Below are the code and all the weights of a small trained network. Each question names an input and a target symbol and asks about switching units off, where a switched-off unit gives its printed mean instead of its output.

import numpy as np


def w(rows, s, z=0):
    codes = np.array(rows[::2]) - 128.0
    scale = np.full(codes.shape[1], s)
    scale[-1] = z or s
    return codes * scale


def norm(h):
    return h / np.sqrt((h * h).mean(-1, keepdims=True) + 1e-5)


def softmax(a):
    e = np.exp(a - a.max(-1, keepdims=True))
    return e / e.sum(-1, keepdims=True)


def log_softmax(a):
    a = a - a.max(-1, keepdims=True)
    return a - np.log(np.exp(a).sum(-1, keepdims=True))


def net(x, mask):
    ids = ['αβγδεζηθμξπστφψω'.index(c) for c in x.split()]
    T = len(ids)
    res = E[ids] + P[:T]
    u = 0
    for l in range(3):
        r = norm(res)
        for j in range(3):
            rows = slice(3 * j, 3 * j + 3)
            q, k, v = (r @ M[l][rows].T for M in (Q, K, V))
            z = softmax(np.where(np.tri(T) > 0, q @ k.T / 3**0.5, -1e9)) @ v
            o = O[l][rows]
            res = res + np.where(mask[u + j], z, o[:, -1]) @ o[:, :-1]
        u += 3
    return log_softmax(norm(res)[-1] @ U[:, :-1].T + U[:, -1])


Q, K, V, O = {}, {}, {}, {}
E = w([
[144,137,154],'α',
[94,119,147],'β',
[156,77,67],'γ',
[160,83,143],'δ',
[138,69,73],'ε',
[141,146,128],'ζ',
[152,33,86],'η',
[108,145,10],'θ',
[68,175,140],'μ',
[200,91,78],'ξ',
[144,134,152],'π',
[162,6,183],'σ',
[20,89,140],'τ',
[126,80,121],'φ',
[82,155,198],'ψ',
[85,111,132],'ω',
],0.016)
P = w([
[110,136,123],'0',
[223,123,195],'1',
[248,102,175],'2',
[109,108,140],'3',
[204,58,68],'4',
[163,135,93],'5',
[139,134,163],'6',
[219,145,117],'7',
[146,114,106],'8',
[126,122,121],'9',
],0.012)
Q[0] = w([
[73,142,71],'0.h1',
[42,137,188],'0.h1',
[153,101,127],'0.h1',
[72,90,52],'0.h2',
[99,158,94],'0.h2',
[188,139,183],'0.h2',
[203,163,114],'0.h3',
[168,109,90],'0.h3',
[10,122,48],'0.h3',
],0.012)
K[0] = w([
[143,104,169],'0.h1',
[167,128,102],'0.h1',
[138,56,110],'0.h1',
[142,232,162],'0.h2',
[119,150,198],'0.h2',
[73,112,10],'0.h2',
[136,86,90],'0.h3',
[246,115,159],'0.h3',
[163,130,226],'0.h3',
],0.013)
V[0] = w([
[157,78,151],'0.h1',
[11,197,112],'0.h1',
[29,124,155],'0.h1',
[88,176,81],'0.h2',
[129,182,181],'0.h2',
[163,175,220],'0.h2',
[151,152,77],'0.h3',
[134,86,165],'0.h3',
[84,126,89],'0.h3',
],0.011)
O[0] = w([
[105,213,97,185],'0.h1',
[122,122,202,2],'0.h1',
[33,62,206,71],'0.h1',
[246,70,150,68],'0.h2',
[190,200,217,73],'0.h2',
[191,165,254,97],'0.h2',
[162,89,97,148],'0.h3',
[130,138,209,155],'0.h3',
[73,150,101,102],'0.h3',
],0.0053,0.0059)
Q[1] = w([
[159,67,48],'1.h1',
[154,27,133],'1.h1',
[141,143,112],'1.h1',
[183,130,17],'1.h2',
[104,68,49],'1.h2',
[69,158,162],'1.h2',
[49,254,96],'1.h3',
[43,180,31],'1.h3',
[172,160,206],'1.h3',
],0.01)
K[1] = w([
[156,129,169],'1.h1',
[201,200,22],'1.h1',
[50,94,153],'1.h1',
[55,78,134],'1.h2',
[108,134,167],'1.h2',
[149,145,87],'1.h2',
[247,111,49],'1.h3',
[219,178,106],'1.h3',
[81,43,61],'1.h3',
],0.011)
V[1] = w([
[106,113,215],'1.h1',
[130,87,78],'1.h1',
[127,73,201],'1.h1',
[8,202,94],'1.h2',
[158,57,161],'1.h2',
[67,167,86],'1.h2',
[76,125,65],'1.h3',
[68,38,107],'1.h3',
[174,82,46],'1.h3',
],0.013)
O[1] = w([
[177,59,148,4],'1.h1',
[62,93,93,238],'1.h1',
[137,41,21,99],'1.h1',
[125,137,255,10],'1.h2',
[119,123,11,200],'1.h2',
[79,217,205,85],'1.h2',
[86,163,162,118],'1.h3',
[51,87,80,133],'1.h3',
[170,96,139,246],'1.h3',
],0.0087,0.0031)
Q[2] = w([
[89,250,179],'2.h1',
[140,217,172],'2.h1',
[106,51,107],'2.h1',
[176,48,99],'2.h2',
[136,2,189],'2.h2',
[125,127,192],'2.h2',
[144,36,100],'2.h3',
[117,209,79],'2.h3',
[91,91,75],'2.h3',
],0.013)
K[2] = w([
[125,102,59],'2.h1',
[40,76,160],'2.h1',
[179,147,185],'2.h1',
[140,133,207],'2.h2',
[169,194,140],'2.h2',
[125,151,51],'2.h2',
[136,175,250],'2.h3',
[122,100,141],'2.h3',
[144,120,212],'2.h3',
],0.015)
V[2] = w([
[103,54,137],'2.h1',
[107,190,200],'2.h1',
[209,169,136],'2.h1',
[11,109,173],'2.h2',
[17,61,72],'2.h2',
[168,122,105],'2.h2',
[134,25,244],'2.h3',
[192,13,132],'2.h3',
[65,120,10],'2.h3',
],0.013)
O[2] = w([
[148,99,116,144],'2.h1',
[65,141,185,1],'2.h1',
[141,188,152,105],'2.h1',
[47,94,136,123],'2.h2',
[100,50,75,245],'2.h2',
[252,152,133,144],'2.h2',
[164,78,171,76],'2.h3',
[203,35,132,161],'2.h3',
[125,108,51,250],'2.h3',
],0.013,0.0062)
U = w([
[200,34,235,85],'α',
[72,65,137,47],'β',
[148,241,55,187],'γ',
[136,33,143,33],'δ',
[154,52,147,131],'ε',
[254,162,166,200],'ζ',
[102,99,101,70],'η',
[239,135,66,61],'θ',
[218,153,155,79],'μ',
[165,102,118,2],'ξ',
[129,114,101,65],'π',
[126,128,86,23],'σ',
[143,198,238,156],'τ',
[163,46,153,104],'φ',
[172,124,45,118],'ψ',
[190,27,161,160],'ω',
],0.01,0.0046)

Each question gives the input, a string of symbols that net reads in full, and the target symbol t.
The units are the heads (3 rows each of Q, K, V and O). Each row of codes is followed by its name. A weight is (code - 128) times the scale printed after its matrix; where a second scale follows, it is the last column's (O and U).
mask holds one flag per head, layer by layer. A switched-off head (its flag False) gives its mean, the last column of its rows in O, instead of its output. The means were averaged over made-up inputs and are rounded, as every weight is.
A unit's drop is (log p(t) with every unit on - log p(t) with that unit switched off) / (log p(t) with every unit on - log p(t) with every unit switched off).
The circuit of an input: a set's keep is (log p(t) with only the set's units on - log p(t) with every unit switched off) / (log p(t) with every unit on - log p(t) with every unit switched off). Starting from all 9 units, units are removed one at a time, each time the one whose removal leaves the highest keep (on an exact tie, the one counted first), for as long as the keep stays at least 0.8.
circuit, biggest first: the units of the circuit, biggest drop first
most important unit: the unit with the biggest drop
heads that matter: for each layer, one digit per head in row order, 1 if its drop is at least 0.15 and else 0, layers parted by /
input ξ ξ γ α α β β, target γ: circuit, biggest first : 0.h1, 1.h1
input δ τ α δ γ δ ξ α δ ζ, target τ: most important unit : 1.h2
input ξ μ ε γ ε, target γ: circuit, biggest first : 1.h1, 2.h3
input α θ τ ζ α η, target ζ: circuit, biggest first : 0.h2, 2.h2
input ξ η η γ, target γ: circuit, biggest first : 0.h1, 1.h1, 2.h3
input α δ μ, target ζ: circuit, biggest first : 0.h2, 2.h2
input δ ξ α, target τ: heads that matter : 100 / 010 / 000
input α ε ξ, target ζ: circuit, biggest first : 2.h2, 0.h2
input ψ η ψ α, target α: circuit, biggest first : 1.h1, 2.h3, 0.h2
input α η φ π π, target ζ: heads that matter : 110 / 000 / 010
input δ μ φ η ξ ξ ξ ξ, target τ: heads that matter : 110 / 010 / 000
input ξ δ ξ ε ξ ζ ζ ξ η δ, target γ: circuit, biggest first : 1.h1, 0.h1, 2.h3
input ξ ψ ξ ξ δ ξ ψ, target γ: heads that matter : 110 / 100 / 001
input δ φ β γ α σ ξ ξ σ μ, target τ: most important unit : 0.h1
input ξ φ ε γ α, target γ: circuit, biggest first : 0.h1, 1.h1, 2.h3
input ξ ξ β φ η η, target γ: circuit, biggest first : 1.h1, 2.h3, 0.h1
input δ β ξ ω ξ, target τ: heads that matter : 100 / 010 / 000
input α ξ μ τ ξ μ μ, target ζ: heads that matter : 000 / 000 / 010
input ξ γ δ ξ, target γ: circuit, biggest first : 0.h1, 1.h1, 2.h3
input ξ α ξ δ ξ σ ξ α σ, target γ: circuit, biggest first : 1.h1, 2.h3
input ξ α γ μ φ ξ η, target γ: circuit, biggest first : 1.h1, 2.h3
input α δ α μ δ ψ θ, target ζ: circuit, biggest first : 2.h2, 1.h1, 0.h2
input ψ τ ξ δ σ ξ η ζ μ τ, target α: heads that matter : 110 / 100 / 001
input δ ξ γ α β, target τ: heads that matter : 110 / 010 / 000
input α σ ω β μ γ, target ζ: most important unit : 0.h2
input ξ β θ δ, target γ: heads that matter : 100 / 100 / 000
input δ ξ β, target τ: most important unit : 0.h1
